Here is a tiny trained network, its code and every weight. The questions are about switching its units off for an input and a class, where a switched-off unit gives its printed mean instead of its output.

import numpy as np


def w(rows, s, z=0):
    codes = np.array(rows[::2]) - 128.0
    scale = np.full(codes.shape[1], s)
    scale[-1] = z or s
    return codes * scale


def f(y):
    return np.maximum(y, 0)


def log_softmax(a):
    a = a - a.max(-1, keepdims=True)
    return a - np.log(np.exp(a).sum(-1, keepdims=True))


def net(x, mask):
    res = np.array(x, float).reshape(1, 4) / 4 @ E
    y = f(res @ A[0][:, :-1].T + A[0][:, -1])
    res = res + np.where(mask, y, B[0][:, -1]) @ B[0][:, :-1]
    return log_softmax(res[-1] @ U[:, :-1].T + U[:, -1])


A, B = {}, {}
E = w([
[89,30,235,83,160,199,102],'x0',
[51,210,179,90,47,67,44],'x1',
[187,117,177,169,129,103,100],'x2',
[55,163,185,254,147,132,171],'x3',
],0.007)
A[0] = w([
[189,99,89,143,210,208,217,6],'n1',
[195,117,115,82,119,134,102,68],'n2',
[108,109,187,102,181,188,105,74],'n3',
[164,140,112,18,79,78,7,147],'n4',
[31,120,120,161,136,122,212,111],'n5',
[189,118,85,134,213,184,209,100],'n6',
[163,113,69,35,105,189,114,104],'n7',
[107,75,186,131,123,174,124,84],'n8',
[151,96,214,132,120,159,96,213],'n9',
[74,165,157,207,145,173,167,66],'n10',
[29,197,186,171,129,104,151,109],'n11',
[200,82,124,151,193,141,207,156],'n12',
[116,128,189,227,122,136,176,66],'n13',
[169,162,74,154,92,134,113,120],'n14',
[236,176,70,211,85,37,143,187],'n15',
[130,82,177,121,151,218,104,164],'n16',
[253,120,165,92,119,99,82,153],'n17',
[152,141,90,37,142,132,135,32],'n18',
[149,173,70,172,128,35,195,69],'n19',
],0.007,0.0022)
B[0] = w([
[92,231,213,57,128,52,98,240],'n1',
[195,97,121,123,207,111,198,172],'n2',
[57,77,33,143,170,177,70,192],'n3',
[104,154,182,77,211,119,211,250],'n4',
[150,64,134,182,186,94,201,196],'n5',
[61,196,189,19,102,109,98,238],'n6',
[187,44,140,155,215,117,218,208],'n7',
[68,110,1,115,160,204,80,188],'n8',
[52,121,55,109,100,216,122,202],'n9',
[156,92,138,168,237,79,198,198],'n10',
[156,154,176,103,201,73,194,209],'n11',
[79,204,199,41,62,76,127,238],'n12',
[183,66,155,153,212,116,205,197],'n13',
[58,148,67,137,131,183,75,178],'n14',
[28,140,64,113,158,221,116,253],'n15',
[59,131,52,71,134,193,114,218],'n16',
[101,63,164,193,180,131,222,199],'n17',
[213,77,150,188,222,79,195,175],'n18',
[50,118,52,123,204,242,90,210],'n19',
],0.0054,0.0063)
U = w([
[172,79,164,165,201,110,199,67],'0',
[68,121,48,130,131,202,62,57],'1',
[85,205,241,64,95,82,101,124],'2',
[115,112,139,140,106,149,154,251],'3',
[152,101,134,150,52,126,119,190],'4',
[251,116,137,183,45,97,51,9],'5',
[243,104,131,193,14,90,1,3],'6',
],0.0095,0.0061)

Each question gives the input, the list of numbers given to net, and the class t.
The units are the neurons (one row each of A and B). Each row of codes is followed by its name. A weight is (code - 128) times the scale printed after its matrix; where a second scale follows, it is the last column's (A, B and U).
mask holds one flag per neuron, in row order. A switched-off neuron (its flag False) gives its mean, the last column of its row in B, instead of its output. The means were averaged over made-up inputs and are rounded, as every weight is.
A unit's drop is (log p(t) with every unit on - log p(t) with that unit switched off) / (log p(t) with every unit on - log p(t) with every unit switched off).
The circuit of an input: a set's keep is (log p(t) with only the set's units on - log p(t) with every unit switched off) / (log p(t) with every unit on - log p(t) with every unit switched off). Starting from the 12 units with the biggest drops (on a tie, the unit counted first), units are removed one at a time, each time the one whose removal leaves the highest keep (on an exact tie, the one counted first), for as long as the keep stays at least 0.8.
units of the circuit, in order: the units of the circuit, biggest drop first
most important unit: the unit with the biggest drop
top k neurons: the k neurons with the biggest drops, biggest first
drop of u: that unit's drop, to one decimal
input [-6,7,4,7], class 0: units of the circuit, in order	(n11 n13 n12)
input [1,-2,1,0], class 4: most important unit	n4
input [5,2,-4,-6], class 0: units of the circuit, in order	(n7 n18)
input [-1,2,1,1], class 4: top 4 neurons	(n1 n6 n12 n4)
input [-4,-7,0,-6], class 2: top 2 neurons	(n6 n1)
input [-5,-3,-4,-8], class 0: top 2 neurons	(n7 n18)
input [-7,-5,5,-2], class 1: top 2 neurons	(n15 n19)
input [-8,4,-4,-1], class 1: top 2 neurons	(n19 n15)
input [-7,-7,3,-6], class 1: top 4 neurons	(n15 n19 n14 n11)
input [2,-7,-3,0], class 2: drop of n1	0.1
input [-1,8,5,-8], class 0: drop of n17	0.2
input [-3,2,0,-5], class 0: drop of n5	-0.1
